Here is a tiny trained network, its code and every weight. The questions are about switching its units off for an input and a target symbol, where a switched-off unit gives its printed mean instead of its output.

import numpy as np


def w(rows, s, z=0):
    codes = np.array(rows[::2]) - 128.0
    scale = np.full(codes.shape[1], s)
    scale[-1] = z or s
    return codes * scale


def norm(h):
    return h / np.sqrt((h * h).mean(-1, keepdims=True) + 1e-5)


def f(y):
    return np.maximum(y, 0)


def softmax(a):
    e = np.exp(a - a.max(-1, keepdims=True))
    return e / e.sum(-1, keepdims=True)


def log_softmax(a):
    a = a - a.max(-1, keepdims=True)
    return a - np.log(np.exp(a).sum(-1, keepdims=True))


def net(x, mask):
    ids = ['αγδζηθξπστφψω'.index(c) for c in x.split()]
    T = len(ids)
    res = E[ids] + P[:T]
    u = 0
    for l in range(2):
        q, k, v = (norm(res) @ M[l].T for M in (Q, K, V))
        z = softmax(np.where(np.tri(T) > 0, q @ k.T / 2**0.5, -1e9)) @ v
        res = res + np.where(mask[u], z, O[l][:, -1]) @ O[l][:, :-1]
        u += 1
        y = f(norm(res) @ A[l][:, :-1].T + A[l][:, -1])
        res = res + np.where(mask[u : u + 8], y, B[l][:, -1]) @ B[l][:, :-1]
        u += 8
    return log_softmax(norm(res)[-1] @ U[:, :-1].T + U[:, -1])


Q, K, V, O, A, B = {}, {}, {}, {}, {}, {}
E = w([
[102,160,107,148],'α',
[108,175,103,177],'γ',
[101,159,105,151],'δ',
[47,247,185,128],'ζ',
[109,176,103,181],'η',
[103,168,103,169],'θ',
[116,184,114,173],'ξ',
[205,112,92,243],'π',
[149,74,109,163],'σ',
[203,132,188,122],'τ',
[202,127,182,96],'φ',
[196,190,161,144],'ψ',
[157,189,115,80],'ω',
],0.014)
P = w([
[154,3,61,197],'0',
[147,21,67,144],'1',
[148,32,75,116],'2',
[136,101,85,171],'3',
[128,125,88,171],'4',
[111,144,88,166],'5',
[94,156,93,147],'6',
[71,149,105,143],'7',
[47,146,121,104],'8',
[27,138,125,106],'9',
[6,130,143,155],'10',
],0.0037)
Q[0] = w([
[158,194,172,122],'L0H0',
[144,3,12,164],'L0H0',
],0.0051)
K[0] = w([
[73,194,138,78],'L0H0',
[253,11,39,132],'L0H0',
],0.0058)
V[0] = w([
[253,29,19,151],'L0H0',
[150,69,73,65],'L0H0',
],0.0037)
O[0] = w([
[191,94,3,186,175],'L0H0',
[116,79,105,153,7],'L0H0',
],0.0043,0.0014)
A[0] = w([
[186,117,132,40,97],'L0N0',
[94,212,39,51,100],'L0N1',
[24,110,65,212,232],'L0N2',
[29,161,96,147,4],'L0N3',
[130,167,50,197,244],'L0N4',
[92,201,213,140,111],'L0N5',
[153,173,9,37,87],'L0N6',
[1,136,132,98,76],'L0N7',
],0.0047,0.0026)
B[0] = w([
[107,122,96,137,144],'L0N0',
[127,135,113,222,186],'L0N1',
[192,153,215,132,248],'L0N2',
[128,144,182,151,164],'L0N3',
[175,28,113,125,254],'L0N4',
[254,107,148,45,163],'L0N5',
[159,175,67,209,157],'L0N6',
[175,223,41,238,151],'L0N7',
],0.0051,0.0068)
Q[1] = w([
[1,103,110,93],'L1H0',
[197,170,146,204],'L1H0',
],0.013)
K[1] = w([
[193,11,95,162],'L1H0',
[53,150,185,83],'L1H0',
],0.012)
V[1] = w([
[125,69,254,204],'L1H0',
[1,132,85,189],'L1H0',
],0.0087)
O[1] = w([
[91,38,252,143,118],'L1H0',
[2,162,91,243,4],'L1H0',
],0.0089,0.0036)
A[1] = w([
[161,193,7,56,111],'L1N0',
[75,117,160,76,98],'L1N1',
[140,193,123,122,192],'L1N2',
[65,71,147,179,176],'L1N3',
[123,112,183,159,2],'L1N4',
[120,56,159,114,20],'L1N5',
[71,85,142,2,95],'L1N6',
[132,73,103,91,169],'L1N7',
],0.012,0.0053)
B[1] = w([
[173,220,24,82,254],'L1N0',
[82,139,78,50,130],'L1N1',
[112,111,95,99,221],'L1N2',
[108,151,66,115,186],'L1N3',
[180,197,103,209,155],'L1N4',
[98,200,147,64,145],'L1N5',
[179,6,100,218,135],'L1N6',
[45,110,131,103,157],'L1N7',
],0.012,0.0071)
U = w([
[91,138,134,109,110],'α',
[124,140,117,126,34],'γ',
[41,130,131,118,196],'δ',
[63,208,187,65,141],'ζ',
[127,133,112,148,59],'η',
[47,175,108,249,182],'θ',
[180,240,231,191,53],'ξ',
[164,36,59,210,91],'π',
[63,47,76,138,255],'σ',
[142,111,187,95,198],'τ',
[191,62,161,74,167],'φ',
[222,153,170,58,59],'ψ',
[182,221,2,21,60],'ω',
],0.0091,0.0044)

Each question gives the input, a string of symbols that net reads in full, and the target symbol t.
The units are the heads (2 rows each of Q, K, V and O) and the neurons (one row each of A and B). Each row of codes is followed by its name. A weight is (code - 128) times the scale printed after its matrix; where a second scale follows, it is the last column's (O, A, B and U).
mask holds one flag per unit, layer by layer, with each layer's heads first. A switched-off unit (its flag False) gives its mean, the last column of its rows in O or B, instead of its output. The means were averaged over made-up inputs and are rounded, as every weight is.
A unit's drop is (log p(t) with every unit on - log p(t) with that unit switched off) / (log p(t) with every unit on - log p(t) with every unit switched off).
The circuit of an input: a set's keep is (log p(t) with only the set's units on - log p(t) with every unit switched off) / (log p(t) with every unit on - log p(t) with every unit switched off). Starting from the 12 units with the biggest drops (on a tie, the unit counted first), units are removed one at a time, each time the one whose removal leaves the highest keep (on an exact tie, the one counted first), for as long as the keep stays at least 0.8.
circuit, biggest first: the units of the circuit, biggest drop first
most important unit: the unit with the biggest drop
top k neurons: the k neurons with the biggest drops, biggest first
k most important neurons of layer l: the k neurons of layer l with the biggest drops, biggest first
input θ γ δ θ θ θ δ η α ξ, target ξ: top 2 neurons => L0N5, L1N0
input θ ω δ ω θ θ γ, target θ: circuit, biggest first => L1H0, L1N0, L0N6
input π φ τ η, target φ: circuit, biggest first => L1H0, L1N0
input τ θ π δ θ ω ξ δ φ φ γ, target φ: most important unit => L0N4
input δ γ γ θ π θ τ η, target φ: circuit, biggest first => L0N4, L1H0, L1N0
input δ ξ ξ θ θ σ ω η ξ η, target ξ: top 3 neurons => L0N6, L0N1, L1N0
input θ φ ψ θ ω θ θ θ α, target θ: top 3 neurons => L1N0, L0N1, L0N7
input θ ω ω π θ ω γ θ θ σ, target σ: top 3 neurons => L1N0, L0N6, L1N7
input θ ξ ξ γ, target ξ: 2 most important neurons of layer 0 => L0N2, L0N4
input θ φ π, target φ: top 3 neurons => L0N4, L1N0, L0N1
input θ ζ γ δ φ, target φ: 2 most important neurons of layer 1 => L1N0, L1N6
input θ θ δ, target θ: top 3 neurons => L0N5, L1N0, L1N3
input ξ π θ, target π: 2 most important neurons of layer 0 => L0N5, L0N4
input ω θ θ φ δ θ σ, target σ: 3 most important neurons of layer 1 => L1N0, L1N7, L1N3
input φ ξ θ, target φ: circuit, biggest first => L1N0, L1H0
input η ζ ψ ξ θ θ θ θ σ τ, target φ: most important unit => L0N5
input θ ξ θ, target ξ: top 3 neurons => L0N2, L1N0, L0N5
input θ α ξ η θ φ δ, target φ: circuit, biggest first => L0N4, L1H0, L1N0
input π θ ξ, target π: circuit, biggest first => L1N0, L1H0
input τ φ π, target φ: circuit, biggest first => L1H0
input θ φ θ, target φ: circuit, biggest first => L1H0, L1N0
input θ ω θ σ ζ, target ζ: circuit, biggest first => L1N0, L0H0
input θ θ φ π ξ, target φ: circuit, biggest first => L0N4, L1H0, L1N0
input θ ω θ θ θ γ, target θ: circuit, biggest first => L1H0, L1N0
input θ ξ ω ω θ η θ θ τ, target φ: top 3 neurons => L0N4, L1N6, L1N0
input θ ψ δ ξ δ, target ξ: 3 most important neurons of layer 0 => L0N2, L0N5, L0N4
input θ ξ φ ξ π ω ξ ζ θ, target θ: circuit, biggest first => L1H0
input σ ξ θ ξ γ θ ξ δ, target ξ: 2 most important neurons of layer 0 => L0N2, L0N5
input θ ξ θ α η, target θ: top 3 neurons => L1N0, L0N5, L1N3
